Below is a small trained network, with its code and all its weights. Each question gives an input and a class and asks what happens when units are switched off, that is, made to give their printed mean instead of their output.

import numpy as np


def w(rows, s, z=0):
    codes = np.array(rows[::2]) - 128.0
    scale = np.full(codes.shape[1], s)
    scale[-1] = z or s
    return codes * scale


def f(y):
    return y / 2 * (1 + np.tanh(0.7978845608 * (y + 0.044715 * y**3)))


def log_softmax(a):
    a = a - a.max(-1, keepdims=True)
    return a - np.log(np.exp(a).sum(-1, keepdims=True))


def net(x, mask):
    res = np.array(x, float).reshape(1, 7) / 4 @ E
    y = f(res @ A[0][:, :-1].T + A[0][:, -1])
    res = res + np.where(mask, y, B[0][:, -1]) @ B[0][:, :-1]
    return log_softmax(res[-1] @ U[:, :-1].T + U[:, -1])


A, B = {}, {}
E = w([
[136,162,179,120,105],'x0',
[102,98,81,126,163],'x1',
[144,10,101,195,216],'x2',
[159,132,203,5,119],'x3',
[116,99,82,132,157],'x4',
[12,40,131,118,1],'x5',
[222,120,138,192,50],'x6',
],0.0067)
A[0] = w([
[170,179,109,139,171,45],'n0',
[193,154,118,105,172,50],'n1',
[147,206,37,74,58,95],'n2',
[216,63,149,1,131,136],'n3',
[234,103,122,149,65,252],'n4',
[140,30,231,178,180,34],'n5',
],0.01,0.0047)
B[0] = w([
[71,94,192,119,13,160],'n0',
[91,93,144,65,62,167],'n1',
[239,59,83,131,191,178],'n2',
[102,141,104,249,128,209],'n3',
[42,114,119,84,193,254],'n4',
[247,141,51,82,110,174],'n5',
],0.015,0.0076)
U = w([
[95,101,147,111,3,33],'0',
[194,144,125,122,135,60],'1',
[74,153,156,128,170,152],'2',
[101,154,159,137,144,254],'3',
[88,182,127,131,139,169],'4',
[97,162,147,177,136,105],'5',
],0.017,0.0037)

Each question gives the input, the list of numbers given to net, and the class t.
The units are the neurons (one row each of A and B). Each row of codes is followed by its name. A weight is (code - 128) times the scale printed after its matrix; where a second scale follows, it is the last column's (A, B and U).
mask holds one flag per neuron, in row order. A switched-off neuron (its flag False) gives its mean, the last column of its row in B, instead of its output. The means were averaged over made-up inputs and are rounded, as every weight is.
A unit's drop is (log p(t) with every unit on - log p(t) with that unit switched off) / (log p(t) with every unit on - log p(t) with every unit switched off).
The circuit of an input: a set's keep is (log p(t) with only the set's units on - log p(t) with every unit switched off) / (log p(t) with every unit on - log p(t) with every unit switched off). Starting from all 6 units, units are removed one at a time, each time the one whose removal leaves the highest keep (on an exact tie, the one counted first), for as long as the keep stays at least 0.8.
units of the circuit, in order: the units of the circuit, biggest drop first
unit that matters most: the unit with the biggest drop
top k neurons: the k neurons with the biggest drops, biggest first
drop of u: that unit's drop, to one decimal
input [-7,5,8,-7,3,6,-1], class 1: unit that matters most => n5
input [-1,-6,8,-7,6,6,-8], class 1: units of the circuit, in order => n5, n4
input [-3,0,5,-3,1,3,-3], class 1: units of the circuit, in order => n4, n5
input [5,3,8,6,-1,-8,3], class 0: units of the circuit, in order => n1, n0
input [1,-3,-6,-5,5,-6,3], class 0: top 3 neurons => n0, n1, n3
input [5,6,4,1,-7,-8,1], class 0: units of the circuit, in order => n0, n1
input [-1,5,-5,1,8,3,6], class 3: top 2 neurons => n5, n4
input [3,6,-7,-6,6,-5,8], class 2: top 3 neurons => n4, n5, n0
input [-8,-4,4,7,4,-2,1], class 5: top 2 neurons => n3, n2
input [-1,2,2,7,-5,1,-4], class 5: units of the circuit, in order => n3, n4
input [-2,-7,5,4,-2,-7,6], class 0: top 2 neurons => n1, n0
input [7,7,6,-2,1,-7,-2], class 0: top 2 neurons => n0, n1
input [3,-3,8,-7,2,-5,0], class 1: top 2 neurons => n5, n3
input [-6,-1,-7,-5,-2,6,7], class 1: units of the circuit, in order => n2
input [-8,-6,8,-6,1,-4,-4], class 1: top 2 neurons => n5, n4
input [6,-4,5,0,4,2,8], class 2: top 2 neurons => n4, n2
input [2,0,-8,-8,-2,-6,3], class 1: top 2 neurons => n2, n3
input [-6,-3,-7,8,1,-5,-1], class 5: top 3 neurons => n3, n5, n0
input [1,-1,-8,2,1,-1,-6], class 1: top 2 neurons => n2, n4
input [3,-7,2,8,6,3,7], class 5: units of the circuit, in order => n3
input [7,-6,-4,8,0,7,1], class 5: drop of n0 => 0.1
input [6,-5,-4,-1,3,-8,2], class 0: drop of n4 => 0.0
input [-4,-4,-6,6,-1,-8,6], class 0: drop of n0 => 1.0
